In the rows, 128 means zero.
Each row of numbers belongs to one of the nodes below and depends on some of the facts about them. Some rows are named. Which node is each other row?

Facts:
grazi: refers to; klego: uses; sosi: belongs to class; kedo: points at
laka grazi:tresum nuske sigrur maste klego:sigrur sosi:c kedo:reken
ganel klego:flokazir sosi:a
testeskom klego:kliril sosi:a kedo:nelal
pivu sosi:b kedo:dritus
lazar klego:trigun sosi:a
tufar klego:ridrar sosi:a
stames sosi:a
stopem grazi:sevi sosi:a
zodapar klego:maste sosi:d
trames grazi:sepliski sosi:b
breve sosi:b kedo:braplo
vutre sosi:b kedo:stibaskon
kloki grazi:seplar sosi:a kedo:kliril
gomum grazi:vuvos klastoflim sosi:a
klusa sosi:d kedo:pluneklen
stisil grazi:dradran dosul sosi:b kedo:pazir
guzo sosi:d kedo:stadiplas
zuzufu sosi:a
zestok klego:nuske tritri sosi:c
seplar sosi:b
stesi grazi:klisin kletrin flevi pleval sosi:c kedo:sudren
vuvos sosi:a
seflol sosi:d
sesu grazi:nuske letil sosi:c kedo:zutus
pustuvos sosi:b
nelil grazi:dagul tasto nelal lazar sosi:a
vutrife sosi:a kedo:dradrim
nagril sosi:d
letil klego:plabru kluplir stuflak trebrun sosi:d
bragro sosi:a
plestar sosi:c
stulal klego:dosul sosi:d
suplim grazi:tugam reken pesti klego:suklem digim sosi:c
tefum sosi:a
tustin sosi:d
kudes sosi:b kedo:fodrepa
klemo klego:dritus sosi:c
fodrepa sosi:b kedo:tresum
kletrin sosi:c
ziklifa grazi:plevum sosi:a
poplek klego:skuzo zunes sosi:b kedo:fitom
tugam klego:vutre sosi:c kedo:giklim
stiskor klego:neve seplar sosi:b
klastikes sosi:a kedo:klusa
mogil klego:droskur neve sosi:c
plabru grazi:grota razel klastoflim foste sosi:a
remem sosi:a
stuflak sosi:a
kistetru grazi:grota digim seplar pluneklen klego:lomas flokazir sosi:b kedo:nodipe
plevum sosi:a
seda klego:giklim zuzufu sosi:c
trebrun sosi:a kedo:tugam
stase sosi:b
kliril sosi:d
redri sosi:a
rekla sosi:d kedo:grota
lugrim grazi:folir sosi:d kedo:guzo
trutretruk grazi:plobak guti tubriplir flevim klego:nuplil sosi:a
stokor grazi:zuzufu klego:nubram sosi:d
vavabu klego:plestar sosi:d kedo:kepodro
klovin sosi:b kedo:zunes
pluvek grazi:zestok klego:pumer ziklifa maste pogun sosi:a kedo:vutre
klisin klego:pumer sosi:c
kepodro sosi:a kedo:sinos
plibu klego:mekodrer zunes sosi:b
skaston grazi:nuske travizo sosi:b
bremusto klego:stibaskon sosi:b
steklik sosi:d
bratifil sosi:a
tubriplir sosi:d
plubor sosi:c kedo:nagril
sezera grazi:stiskor klego:sudren lapos sosi:b
nogre sosi:a kedo:drilam
doflek sosi:b
trigun sosi:a kedo:fuper
skamir sosi:a
platrim grazi:tugam klego:grivum sosi:b
nestom klego:dradrim sosi:d kedo:steklo
pluflun sosi:d kedo:digoko
reflumo sosi:b
brekles grazi:doflek nogre sosi:d
renon grazi:seplar sosi:a kedo:grafo
lapos grazi:droskur gofam plobak dradran sosi:a kedo:kuvitres
braplo grazi:sevi sosi:d kedo:poplek
plobrik grazi:nuske sosi:d kedo:ziklifa
skuzo grazi:seda vuvos sosi:a
vedrogram grazi:reflumo nemak sosi:c
drilam sosi:a kedo:suplim
dosul sosi:b
metok grazi:reflumo tustin sosi:a
zutus sosi:b kedo:vavabu
plufos grazi:travizo rugi sosi:c
tritri grazi:sali kudes sosi:a
razel sosi:c
nubram grazi:stase nogre letil zuzufu sosi:a
grafo grazi:stase sosi:a kedo:foplus
mavan klego:bedil sosi:d kedo:stisil
ridrar sosi:a kedo:trebrun
digim sosi:c
trupok klego:tefum suklem flatak sigrur sosi:b
matru sosi:b
kuvitres sosi:c kedo:plestar
sigrur sosi:b kedo:kistetru
foste sosi:a
pazir klego:kepodro vutrife sosi:c
sepes klego:suklem sosi:a kedo:sesu
matri klego:sesu sosi:a
brebok klego:renon sosi:b
grabi klego:vedrogram sosi:a kedo:seplar
pogun sosi:d
brufuso grazi:zutus sosi:d
tubo klego:tritri stuflak sosi:d
ruklum sosi:b kedo:bratifil
klufam sosi:a kedo:stoga
giklim sosi:d kedo:stesi
tasto sosi:b
nodipe klego:nogre dritus sosi:a kedo:digim
radelar grazi:seda sosi:b
mekodrer sosi:a
stibaskon sosi:b kedo:pesti
guti klego:stames stase stuflak sosi:b
dritus sosi:d kedo:skamir
foplus sosi:d
reken sosi:b
rugi klego:flatak sepliski sosi:b kedo:trigun
flokazir sosi:b
flevi sosi:a kedo:miplis
grota klego:flokazir klastoflim sosi:a
digoko klego:steklik foste sosi:a kedo:maste
vebiku grazi:digim klego:nubram pustuvos miplis sosi:b
zulur klego:sali sosi:b
nemak sosi:b
pluneklen sosi:c
sepliski sosi:d
bedil grazi:pivu kudes sosi:a
drimor klego:radelar sosi:c
lomas sosi:a
neve sosi:a
suklem grazi:stames zestok sosi:b
brisu klego:metok kliril sosi:a
miplis grazi:nodipe ridrar sosi:c
flatak grazi:tasto stuflak sosi:c kedo:klovin
sali sosi:a
nuske sosi:b
zunes sosi:a kedo:fastan
pogu klego:kladu sosi:d
fitom sosi:b kedo:pivu
steklo grazi:lupu klego:plufos tresku sosi:d kedo:rugi
kugok sosi:a kedo:grabi
brodru klego:nelil sosi:d
grivum sosi:d
dradrim sosi:c
flistun sosi:d kedo:droskur
meplar grazi:tefum tustin sosi:b kedo:renon
dradran sosi:a
tresku grazi:pluflun nestom kliril sosi:a
dobor grazi:neve sosi:a kedo:brebok
sinos sosi:b kedo:plabru
nelal sosi:a
tresum klego:klastoflim vedrogram tasto sosi:d kedo:mavan
kireko klego:breve sosi:a
kladu sosi:a
flevim klego:kladu remem klume redri sosi:b
dagul klego:skuzo sosi:a kedo:nemak
lupu sosi:b kedo:sepes
kluni sosi:a kedo:drimor
kedre grazi:plevum mekodrer sepliski sosi:c kedo:sigrur
maste sosi:b kedo:flevi
travizo sosi:a kedo:klume
gofam klego:foste sosi:a
fuper klego:bragro vedrogram matru kluni sosi:c
fastan grazi:pleval pluneklen klego:tefum maste sosi:d
pesti sosi:a kedo:ruklum
stadiplas klego:klastikes sosi:c
ninu grazi:bragro klego:brekles sosi:c kedo:ridrar
klume sosi:a kedo:mimamin
droskur sosi:c
pumer sosi:a
mimamin grazi:letil sosi:a
stoga grazi:plobak grivum plubor klego:kloki kliril sosi:d
sevi sosi:a
sebrugren grazi:bragro drimor sosi:a kedo:foste
folir klego:kladu lomas sosi:c kedo:brisu
klastoflim sosi:a
kluplir grazi:nelal sosi:b kedo:kedre
vidrunor klego:plevum sosi:d
plobak sosi:b
mugis klego:miplis sosi:b
nuplil grazi:nuske sudren sosi:d
nuga grazi:stibaskon stadiplas klego:travizo sosi:a
plegrun klego:seflol sosi:a kedo:kloki
sudren sosi:a kedo:vutrife
pleval sosi:a

Named rows:
klusa: [123 134 132 135 145 123 132 128 126 115 159 129 113 118 121 105 155 140
 116 114 138 125 115 129 112 125 126 131 144 119 123 105 143 132]
doflek: [113 108 103 132 109 113 110  87 143 102 157 137 132 157  97 126 109 134
 115 114 137 134 119 121 127 100 122 149 118 111 135 156 128 160]
sudren: [126 140 147 129 105 125 112 173  98 142 113 136 148 155 108 138 109  97
 147  98 103 123 144 149 147 125 120 137 102 143 129 169 120 105]
tefum: [193 163 127 164 131 144  70 166  95 182  95 113  71 155 197 157  72 133
  94 100 115  99 127  82 178 158 125 111  43 190 182 169 123 115]
flokazir: [ 85 109 117 100 178 102 114 124 142 192  95 129 165 152 175  40  76 153
 162 138  74 148 127 123 132  84  73 119  58 101  93 166  96 167]
tubo: [123 140 144 124  80 134 171  98 162  85 190 134 136 112  77 163 167 104
 133 112 174 125 120 147  79 151 162 148 171 121 126  91 173 104]
miplis: [108 187  47  91 167  77 192 176 167 196 151 101 102 125 130 109  60 188
 202 105 172 173 134 159 169 189 176 161  60 152 136 123 123  72]
tufar: [164 115 155 120 104 160 149 142 112  90  94 143 148 113 103 155 143 104
 127 149 113 139 118 140 141 133 143 137 162 124 138  99 112 111]
grivum: [118 127 127 141 130  97 112 151 107 146 176 119 111 143 114  81 130 106
 131  91 136 122 122 119  99 126 128 148 103 127 121 144 160 141]
sepliski: [185 137 104 160 159 108  75 141 100 153 132 106  70 147 175 107 110 160
  88  91 141 110 107  63 135 128 153 130  75 145 165 135 142 150]
metok: [103 163 144 134  90 147 138 177 111 169  98 116 136 109 157 152 155 103
 159 135 130 103 147 154 145 156 111 129 123 144 120 134 110  90]
plestar: [ 91 150  81  62 155 110 169 173 146 129 148 108 121 125 162 116 108 169
 120  85 137 148 172 155 160 142 161 136  94 166 158 124 180 161]
lomas: [ 95 108 159  98 177 130 127 184 102 192  79 141 172 126 181  52  86 114
 171 141  59 150 131 146 151  96  92 106  77 101  97 152  88 131]
zodapar: [198 130 123 164 167 140  84  94 108  94 135 113  69 127 171 156 135 187
  96 123 142 147  98  73 158 142 149 120 141 167 165  83 138 135]
foste: [122 173  91  80 102 145 168 196 111 146 112 120 147 150 107 128  82 132
 162  88  92 159 161 164 172 139 133 153  54 163 153 157 136 136]
meplar: [ 90  95 147 166  92 114  81  71 128 164 140 114 113 124 175 128 163  96
 114 202 162  60 128  88  75 109  89  76 159 104 101 150 118 119]
digoko: [192 130 121 148 118 141 192 148 115  99  94 116 124 100  71 162 113 145
 176 180 150 183  87 150 169 185 155 156 142 100 101  83  92  81]
vidrunor: [153 113 141 131 155 135 140 105 139  90 164 127 118 111 108 125 156 136
 122 130 142 141 108 124 113 126 130 135 155 118 130  89 140 135]
sesu: [ 87 114 147 137 155  80 135 117 118 169 126 111 101 128 175 125 147 141
 116 131 151 116 179 122  82 142 149  76 142 135 113 144 155 101]
folir: [182 105 158  97 191 110 159  70 113  86 135 159 180 108 115  59 127  95
 161 203  64 102  86  77 138 126  82  61 163  94  91 115  93 159]
gofam: [181 113 165 123 107 153 134 146 101  83 110 143 149 129  78 155 117  87
 122 118 109 129 104 150 135 119 150 138 158 118 145 121 111 145]

Which node is each row?
No name comes twice in this set of rows, the named rows included.
[107 118 104 137 113 150 143  84 174 105 132 115 117 106 136 151 164 164
 110 173 157 120 113 136 130 123 117 136 161 124 132  91 122 161] : platrim
[113 142 153 141 110 151 124 159 107 140  90 121 138 102 130 155 149 129
 117 134 116 140 140 158 142 135 127 131 151 137 124 108 111  82] : gomum
[ 88 173 139 133  70 110 125 188  99 176 162 129 148 163  90 150 154  71
 204 101 151  76 190 157 103 164 131 156  91 156 113 180 163  84] : stuflak
[ 93 130 140 135  66 130 119 188 100 158 114 115 127 123  83 150 151  81
 171  87 151  81 162 157  81 154 146 162 130 127 113 169 168 136] : stames
[ 82 155 131 100 142  92 137 189 131 150 187 138 128 176 140  86  87 152
 124  88 123 169 191 144 140  95 158 150  72 173 155 171 179 116] : kliril
[198  80 165 169 113 176  64  81  94  97  80 108  74  79 142 170 164 141
  94 199 125 100  83  69 117 168 140 111 167 109 127  78  99 127] : pluvek
[191 135 117 149 122 119 178 161  96 143 100 113 122 131  76 150  71 121
 200 139 146 175  87 146 169 178 144 164  74 109  94 132  96  85] : flevi
[107  87  94  92 178 161 182  82 194 102  90 135 166  95 102  80 117 192
 132 194  80 179  91 134 166  95  86 148 139  93  91  78  86 174] : kistetru
[126 171 139 159 156 129 118  75 112 127 183 115 142 103 148 109 177 111
 145 196 152  81 103  90 125 150  80  99 156 120  89 122  98  69] : lugrim
[168  83 144  56 187 107 193 117 202  83  91 139 130  93 135  95  64 176
 137 185 106 175  96 153 126 122 185 120 157 105 153  70 123 176] : fuper
[106 123 154 100 117 137 168 187 152 161  91 127  97 131 171 163  86 148
 128 138 140 170 163 163 136 127 186 134 142 161 168 100 137  88] : mimamin
[190 163  62 124 170  93 147 168 110 120 132 109  71 148 173 143  59 196
 102  86 143 167 131  98 176 179 172 140  47 186 174 130 177 168] : digim
[ 89 148 157 154 126 109 122 175 107 159  92 136 143 148 119 146 151 135
 118  96 108 161 175 147 130 111 136 131 120 147 100 153  99  66] : tresku
[155 117 139 128 137 121 116 131 123 105 172 130 119 133 105  95 134 117
 123  98 132 124 113 113 111 125 141 137 138 113 129 131 153 155] : tubriplir
[143 123 150  79 182 188 167 156 115  95  78 158 183  92 108  85 130 142
 124 137  54 163  91 158 177  99  82 133 141 102  99  84  82 169] : grabi

Now the same nodes, written a new way:
Some rows with their names:
breve: [135 136 131 146  83 113 159 134 112 122 172  92 144 138 107 105 128 137
 135 132 134 151 154 135 133 135 134]
lugrim: [125 129 121 126 107 112 124 130 107 111 127 158 137 124 119 118 112 127
 135 127 136 129 141 107 131 158 137]
plubor: [ 97  41 205 133 124  35 108 115 137 123 107 116 146 132 107  63 110 132
  79 141 131 127 118 140 160 160 158]
testeskom: [111 159 142 123 110 110 131 115 111  99 140 127 132 125 134 126 120 131
 104 141 136 130 136  91 125 148 120]
dagul: [110 171 128 124 107 113 126 120 111  97 144 141 133 124 135 135 119 130
 107 135 134 135 137  97 124 141 117]
stibaskon: [142 135 129 140 107 136 159 134 129 139 159  88 133 139 117 116 136 134
 139 130 127 144 141 143 129 115 132]
pesti: [125 123 131 125 118 134 138 128 124 125 125 119 121 128 136 133 126 128
 125 134 130 130 120 123 130 128 131]
kedre: [125 123 111 122 171 117 107 127 130 136 110 179 145 128 125 119 112 126
 137 109 125 124 129 129 133 135 135]
dritus: [136  68 130 132 100 137 154 144 117 143 100 109 126 130 126 118 122 127
 144 127 137 139 112 148 147 128 152]
pluvek: [108 167 121 129 185 121  63 111 135  63 191 161 108  94 106  70 107 121
 101 159 123 100 146  85 119 156 109]
stopem: [136 117 118 122 172 119 128 113 120 127 132 156 111 140 136 111 112 129
 149 130 119 131 144 124 122 133 154]
reken: [130 126 148 134 138  94 115 122 171 147 139 107 122 148 127 127 146 132
 109 127 108 134 132 161 138  87 125]
brisu: [118 177 129 110 158 149 119 112 145 125 120 132 111 127 159 163 139 124
 104 132 120 111 109  99 122 109 109]
metok: [143  99 120 128 116 128 134 133 126 141 120 139 130 139 122 112 121 127
 154 125 128 130 134 128 139 136 151]
matri: [115 155 131 120 131 123 120 120 131 115 127 135 122 126 143 145 129 128
 107 135 127 125 123 108 125 123 116]
kireko: [115 158 132 121 128 122 121 119 129 113 128 134 121 126 143 144 129 128
 106 135 126 124 125 110 126 123 117]
grota: [119 142 177 105 157 151  78 111 117 168 137 114 102 117 149 216 146 130
  97 156 120  94 110 124  70 155 118]
nelil: [142  99 120 130 113 127 131 134 127 141 123 137 129 137 120 110 122 126
 154 126 127 131 132 130 137 136 149]
suplim: [113  99 140 121 246 141  65 111 173 113 131 147 105  97 114  68 120 116
  98 143 113  82 101 125 134 126 122]
plibu: [119 211 134 123 139 123 125 108 141 114 172 116 127 134 135 145 142 134
  99 135 119 127 147 103 118 112  99]
radelar: [154 135 118 135 123 126 143 128 132 146 166 116 134 145 107 104 131 133
 159 127 119 136 157 137 129 125 143]

Rows to name:
No name comes twice in this set of rows, the named rows included.
[102 159 138 112 171 130 117 111 130 116 111 150 135 118 144 141 122 127
  93 123 131 117 112 101 124 129 110] : mogil
[115 133 114 136 172 164  97 128 138  83 164 121 100  94 116  88 120 120
 111 153 129 112 117 120 122 124 110] : sepes
[111 222 149 118 147 114  85 106 126 131 186 129 126 125 142 197 145 139
  88 149 114 118 151 120  78 135  92] : flevim
[137 165 127 132 120 152 156 122 125 129 172  90 128 130 123 130 138 134
 132 135 128 135 142 117 119 119 119] : fodrepa
[127 129 111 126 223 179  57 123 163  90 149 153  80  88 105  86 126 110
 115 137 117  84 102 114 119 118 112] : fastan
[134 103 121 131  76 139 131 148 134 143 118 119 142 127 125 124 129 126
 136 135 133 130 119 131 146 129 131] : zuzufu
[103 187 114 122 132  92  89 121 140 102 121 178 128 132 151 165 129 128
  97 118 119 135 130 120 122 103 101] : digoko
[133 115 132 114 151 177 143 125 130 144 102 107 108 121 146 142 133 123
 132 135 131 115  99 116 129 121 133] : foplus
[138  95 121 126  93 130 122 144 130 146 107 140 140 128 117 116 125 122
 149 129 132 122 125 125 147 146 143] : brekles
[130 118 124 121 132 123 118 126 128 130 111 151 123 128 127 127 123 124
 134 129 129 121 129 117 133 140 138] : brufuso
[133 161 128 134 113 131 139 127 136 130 165 104 134 134 123 131 138 134
 123 132 124 136 143 129 126 113 116] : doflek
[149 174 103 136  65  85 188 126 129 114 142 137 164 169 108  92 125 135
 154  94 130 164 172  98 165 114 139] : kluplir

